Below are the code and all the weights of a small trained network. Each question names an input and a class and asks about switching units off, where a switched-off unit gives its printed mean instead of its output.

import numpy as np


def w(rows, s, z=0):
    codes = np.array(rows[::2]) - 128.0
    scale = np.full(codes.shape[1], s)
    scale[-1] = z or s
    return codes * scale


def f(y):
    return np.maximum(y, 0)


def log_softmax(a):
    a = a - a.max(-1, keepdims=True)
    return a - np.log(np.exp(a).sum(-1, keepdims=True))


def net(x, mask):
    res = np.array(x, float).reshape(1, 2) / 4 @ E
    y = f(res @ A[0][:, :-1].T + A[0][:, -1])
    res = res + np.where(mask, y, B[0][:, -1]) @ B[0][:, :-1]
    return log_softmax(res[-1] @ U[:, :-1].T + U[:, -1])


A, B = {}, {}
E = w([
[160,254,109],'x0',
[187,80,70],'x1',
],0.0089)
A[0] = w([
[52,61,187,91],'n0',
[122,60,126,79],'n1',
[137,42,99,99],'n2',
[93,123,216,116],'n3',
[166,109,42,162],'n4',
[88,142,184,176],'n5',
[68,71,154,46],'n6',
[185,88,43,105],'n7',
[96,93,127,121],'n8',
[209,108,51,244],'n9',
[96,61,159,111],'n10',
[106,100,122,97],'n11',
[127,97,63,109],'n12',
[184,102,103,109],'n13',
[153,115,100,120],'n14',
[98,181,2,91],'n15',
[139,221,76,254],'n16',
[105,113,58,106],'n17',
],0.015,0.00081)
B[0] = w([
[178,142,121,245],'n0',
[105,182,88,207],'n1',
[175,156,98,226],'n2',
[111,138,170,202],'n3',
[85,85,178,198],'n4',
[1,52,217,194],'n5',
[131,111,69,215],'n6',
[97,89,146,213],'n7',
[165,193,139,178],'n8',
[112,60,159,220],'n9',
[153,153,79,220],'n10',
[111,169,86,164],'n11',
[118,138,141,175],'n12',
[92,86,166,178],'n13',
[91,61,170,159],'n14',
[214,147,61,200],'n15',
[128,123,106,255],'n16',
[103,107,119,157],'n17',
],0.009,0.0075)
U = w([
[4,64,214,254],'0',
[206,218,25,2],'1',
],0.012,0.00082)

Each question gives the input, the list of numbers given to net, and the class t.
The units are the neurons (one row each of A and B). Each row of codes is followed by its name. A weight is (code - 128) times the scale printed after its matrix; where a second scale follows, it is the last column's (A, B and U).
mask holds one flag per neuron, in row order. A switched-off neuron (its flag False) gives its mean, the last column of its row in B, instead of its output. The means were averaged over made-up inputs and are rounded, as every weight is.
A unit's drop is (log p(t) with every unit on - log p(t) with that unit switched off) / (log p(t) with every unit on - log p(t) with every unit switched off).
The circuit of an input: a set's keep is (log p(t) with only the set's units on - log p(t) with every unit switched off) / (log p(t) with every unit on - log p(t) with every unit switched off). Starting from the 12 units with the biggest drops (on a tie, the unit counted first), units are removed one at a time, each time the one whose removal leaves the highest keep (on an exact tie, the one counted first), for as long as the keep stays at least 0.8.
units of the circuit, in order: the units of the circuit, biggest drop first
k most important neurons: the k neurons with the biggest drops, biggest first
drop of u: that unit's drop, to one decimal
input [6,6], class 0: units of the circuit, in order : [n9, n4]
input [6,-7], class 0: units of the circuit, in order : [n5]
input [7,7], class 0: units of the circuit, in order : [n9, n4]
input [6,7], class 0: 2 most important neurons : [n9, n4]
input [-7,-5], class 1: 2 most important neurons : [n0, n10]
input [-8,-7], class 1: 2 most important neurons : [n0, n10]
input [5,-5], class 0: 4 most important neurons : [n5, n2, n10, n0]
input [-3,2], class 1: 2 most important neurons : [n5, n2]
input [4,4], class 0: drop of n4 : 0.2
input [-6,-2], class 1: drop of n10 : 0.0
input [1,2], class 0: drop of n0 : 0.1
input [-2,0], class 1: drop of n5 : 0.2
